Below is a small trained network, with its code and all its weights. Each question gives an input and a class and asks what happens when units are switched off, that is, made to give their printed mean instead of their output.

import numpy as np


def w(rows, s, z=0):
    codes = np.array(rows[::2]) - 128.0
    scale = np.full(codes.shape[1], s)
    scale[-1] = z or s
    return codes * scale


def f(y):
    return y / 2 * (1 + np.tanh(0.7978845608 * (y + 0.044715 * y**3)))


def log_softmax(a):
    a = a - a.max(-1, keepdims=True)
    return a - np.log(np.exp(a).sum(-1, keepdims=True))


def net(x, mask):
    res = np.array(x, float).reshape(1, 4) / 4 @ E
    y = f(res @ A[0][:, :-1].T + A[0][:, -1])
    res = res + np.where(mask, y, B[0][:, -1]) @ B[0][:, :-1]
    return log_softmax(res[-1] @ U[:, :-1].T + U[:, -1])


A, B = {}, {}
E = w([
[45,197,108,190,116,104,239],'x0',
[171,175,70,73,231,226,179],'x1',
[31,157,134,1,113,101,132],'x2',
[81,232,119,166,222,89,12],'x3',
],0.0072)
A[0] = w([
[117,171,130,135,168,95,80,76],'N1',
[143,89,134,107,79,146,179,57],'N2',
[43,155,133,10,124,115,124,2],'N3',
[102,136,179,133,76,72,107,120],'N4',
[154,129,104,227,139,131,157,92],'N5',
[208,149,78,166,172,181,154,92],'N6',
[175,70,159,86,155,115,85,105],'N7',
[108,164,119,136,152,109,96,47],'N8',
[155,106,156,63,138,135,53,48],'N9',
[147,159,138,188,167,117,91,81],'N10',
[131,169,81,67,197,167,169,55],'N11',
[71,163,116,100,149,119,77,84],'N12',
[83,165,122,165,122,104,196,76],'N13',
[74,161,111,128,157,112,71,87],'N14',
[95,113,147,146,85,87,98,61],'N15',
[79,165,122,77,123,92,178,100],'N16',
[104,111,161,144,100,83,108,63],'N17',
[136,112,167,194,93,89,115,84],'N18',
[76,147,131,177,137,134,189,63],'N19',
[136,99,120,71,76,127,182,89],'N20',
],0.012,0.0059)
B[0] = w([
[166,159,164,160,135,147,176,230],'N1',
[172,153,183,178,136,169,225,210],'N2',
[85,3,157,134,79,135,77,244],'N3',
[166,106,104,87,178,86,139,224],'N4',
[91,72,124,124,69,136,50,228],'N5',
[132,62,138,112,154,99,102,254],'N6',
[126,205,84,136,96,169,96,233],'N7',
[174,126,153,154,115,165,163,179],'N8',
[180,189,70,130,84,160,94,210],'N9',
[130,91,176,177,121,161,163,223],'N10',
[221,93,127,65,187,52,138,254],'N11',
[137,109,152,161,102,119,152,229],'N12',
[204,213,74,111,94,172,85,223],'N13',
[156,132,184,179,144,183,198,243],'N14',
[235,120,119,78,173,93,144,184],'N15',
[126,114,111,126,102,153,56,220],'N16',
[202,115,115,101,169,112,136,174],'N17',
[139,85,123,88,163,93,120,223],'N18',
[197,175,96,110,85,147,103,201],'N19',
[129,130,174,181,139,155,181,222],'N20',
],0.012,0.0057)
U = w([
[147,148,206,223,128,188,251,115],'0',
[179,108,94,38,228,43,135,101],'1',
[163,236,1,127,43,195,60,108],'2',
[93,34,152,149,67,142,51,149],'3',
[24,161,77,129,161,93,126,250],'4',
[35,202,116,105,149,105,180,97],'5',
[43,204,90,113,158,110,186,93],'6',
],0.01,0.019)

Each question gives the input, the list of numbers given to net, and the class t.
The units are the neurons (one row each of A and B). Each row of codes is followed by its name. A weight is (code - 128) times the scale printed after its matrix; where a second scale follows, it is the last column's (A, B and U).
mask holds one flag per neuron, in row order. A switched-off neuron (its flag False) gives its mean, the last column of its row in B, instead of its output. The means were averaged over made-up inputs and are rounded, as every weight is.
A unit's drop is (log p(t) with every unit on - log p(t) with that unit switched off) / (log p(t) with every unit on - log p(t) with every unit switched off).
The circuit of an input: a set's keep is (log p(t) with only the set's units on - log p(t) with every unit switched off) / (log p(t) with every unit on - log p(t) with every unit switched off). Starting from the 12 units with the biggest drops (on a tie, the unit counted first), units are removed one at a time, each time the one whose removal leaves the highest keep (on an exact tie, the one counted first), for as long as the keep stays at least 0.8.
circuit, biggest first: the units of the circuit, biggest drop first
most important unit: the unit with the biggest drop
top k neurons: the k neurons with the biggest drops, biggest first
drop of u: that unit's drop, to one decimal
input [-7,-2,-4,-7], class 0: most important unit	N2
input [1,-7,-3,6], class 1: top 4 neurons	(N4, N18, N15, N17)
input [-4,0,2,4], class 0: circuit, biggest first	(N14, N5)
input [8,5,2,5], class 2: top 2 neurons	(N13, N19)
input [0,-4,-6,-1], class 3: top 2 neurons	(N5, N11)
input [-8,-4,-2,-7], class 2: top 3 neurons	(N7, N9, N14)
input [4,0,8,8], class 0: top 3 neurons	(N14, N1, N8)
input [3,-3,-7,5], class 3: top 2 neurons	(N5, N2)
input [-4,-6,5,-3], class 1: top 2 neurons	(N4, N15)
input [-7,3,7,7], class 0: top 3 neurons	(N14, N1, N12)
input [8,-7,7,2], class 2: top 3 neurons	(N13, N16, N19)
input [-8,5,-5,-3], class 2: top 2 neurons	(N7, N9)
input [7,-7,0,2], class 1: drop of N18	0.3
input [-7,-5,1,-6], class 2: most important unit	N7
input [-1,3,-6,3], class 3: drop of N13	0.0
input [3,4,2,2], class 1: drop of N11	1.5
